Below is a small trained network, with its code and all its weights. Each question gives an input and a class and asks what happens when units are switched off, that is, made to give their printed mean instead of their output.

import numpy as np


def w(rows, s, z=0):
    codes = np.array(rows[::2]) - 128.0
    scale = np.full(codes.shape[1], s)
    scale[-1] = z or s
    return codes * scale


def f(y):
    return y / 2 * (1 + np.tanh(0.7978845608 * (y + 0.044715 * y**3)))


def log_softmax(a):
    a = a - a.max(-1, keepdims=True)
    return a - np.log(np.exp(a).sum(-1, keepdims=True))


def net(x, mask):
    res = np.array(x, float).reshape(1, 5) / 4 @ E
    y = f(res @ A[0][:, :-1].T + A[0][:, -1])
    res = res + np.where(mask, y, B[0][:, -1]) @ B[0][:, :-1]
    return log_softmax(res[-1] @ U[:, :-1].T + U[:, -1])


A, B = {}, {}
E = w([
[151,140,83,169,157,28,200,138],'x0',
[138,107,30,122,7,138,106,117],'x1',
[132,153,128,118,121,131,132,136],'x2',
[136,112,141,137,112,128,136,129],'x3',
[235,85,120,80,179,126,97,180],'x4',
],0.015)
A[0] = w([
[115,126,87,137,116,95,156,129,103],'n0',
[90,134,172,135,147,133,157,120,250],'n1',
[163,110,68,117,106,136,106,152,54],'n2',
[105,148,140,130,87,211,91,102,214],'n3',
[77,139,88,140,77,129,142,94,86],'n4',
[142,106,169,97,159,149,106,175,193],'n5',
[155,101,80,113,108,131,119,144,108],'n6',
[124,155,114,116,120,146,125,119,156],'n7',
[116,145,123,155,118,95,136,114,92],'n8',
[148,112,144,84,189,128,131,153,90],'n9',
[177,104,100,100,117,114,94,141,83],'n10',
[185,143,154,137,182,84,176,180,100],'n11',
[157,140,92,162,147,5,190,150,177],'n12',
[177,100,81,107,117,142,114,173,69],'n13',
[133,133,92,149,132,84,170,120,168],'n14',
[82,154,178,154,142,117,141,102,253],'n15',
[82,131,119,128,71,163,114,95,187],'n16',
[81,146,166,153,138,124,148,123,245],'n17',
],0.014,0.0041)
B[0] = w([
[125,202,162,183,73,107,152,101,169],'n0',
[80,138,146,89,130,166,111,202,192],'n1',
[49,130,136,123,122,152,164,154,181],'n2',
[143,56,116,67,175,154,134,114,216],'n3',
[236,143,72,166,114,73,162,39,197],'n4',
[199,157,181,121,119,151,49,118,194],'n5',
[71,151,137,127,130,162,135,126,176],'n6',
[132,116,117,115,127,140,143,126,142],'n7',
[120,164,120,150,99,100,149,123,158],'n8',
[197,125,127,124,173,85,103,116,183],'n9',
[71,151,160,99,134,130,139,194,181],'n10',
[156,53,68,111,240,83,130,132,209],'n11',
[118,125,58,189,145,30,255,135,254],'n12',
[57,134,135,114,116,155,128,183,189],'n13',
[122,180,139,198,79,60,186,123,189],'n14',
[54,150,145,121,143,173,133,187,207],'n15',
[160,36,74,71,175,151,154,74,203],'n16',
[54,130,126,77,114,157,136,169,196],'n17',
],0.0088,0.02)
U = w([
[15,113,167,63,128,235,77,169,255],'0',
[202,49,64,106,185,106,151,86,149],'1',
[8,163,129,148,136,105,164,219,43],'2',
[165,179,116,173,72,103,145,30,62],'3',
[245,141,213,113,151,150,2,135,122],'4',
],0.0086,0.0025)

Each question gives the input, the list of numbers given to net, and the class t.
The units are the neurons (one row each of A and B). Each row of codes is followed by its name. A weight is (code - 128) times the scale printed after its matrix; where a second scale follows, it is the last column's (A, B and U).
mask holds one flag per neuron, in row order. A switched-off neuron (its flag False) gives its mean, the last column of its row in B, instead of its output. The means were averaged over made-up inputs and are rounded, as every weight is.
A unit's drop is (log p(t) with every unit on - log p(t) with that unit switched off) / (log p(t) with every unit on - log p(t) with every unit switched off).
The circuit of an input: a set's keep is (log p(t) with only the set's units on - log p(t) with every unit switched off) / (log p(t) with every unit on - log p(t) with every unit switched off). Starting from the 12 units with the biggest drops (on a tie, the unit counted first), units are removed one at a time, each time the one whose removal leaves the highest keep (on an exact tie, the one counted first), for as long as the keep stays at least 0.8.
circuit, biggest first: the units of the circuit, biggest drop first
k most important neurons: the k neurons with the biggest drops, biggest first
drop of u: that unit's drop, to one decimal
input [-1,4,0,5,-4], class 1: circuit, biggest first	(n16)
input [0,-6,7,0,3], class 4: circuit, biggest first	(n5 n12)
input [3,8,5,1,1], class 2: 2 most important neurons	(n2 n13)
input [0,7,-2,-3,-7], class 1: 2 most important neurons	(n16 n3)
input [1,1,6,6,0], class 3: 2 most important neurons	(n15 n11)
input [-3,7,3,0,-1], class 1: 2 most important neurons	(n4 n16)
input [0,-3,7,6,1], class 4: 2 most important neurons	(n12 n16)
input [0,-2,2,6,0], class 0: 3 most important neurons	(n12 n4 n14)
input [-7,4,-5,0,0], class 1: 2 most important neurons	(n16 n15)
input [0,8,6,7,-7], class 1: 2 most important neurons	(n16 n3)
input [-4,1,-3,-4,-4], class 1: 2 most important neurons	(n16 n4)
input [-2,6,1,-1,-5], class 1: drop of n16	0.1
input [4,8,0,-7,-1], class 3: drop of n4	0.4
input [-1,-8,-2,-6,8], class 4: circuit, biggest first	(n5)
input [-1,3,-6,4,4], class 0: drop of n12	0.3
input [0,-6,2,0,0], class 0: 2 most important neurons	(n12 n4)
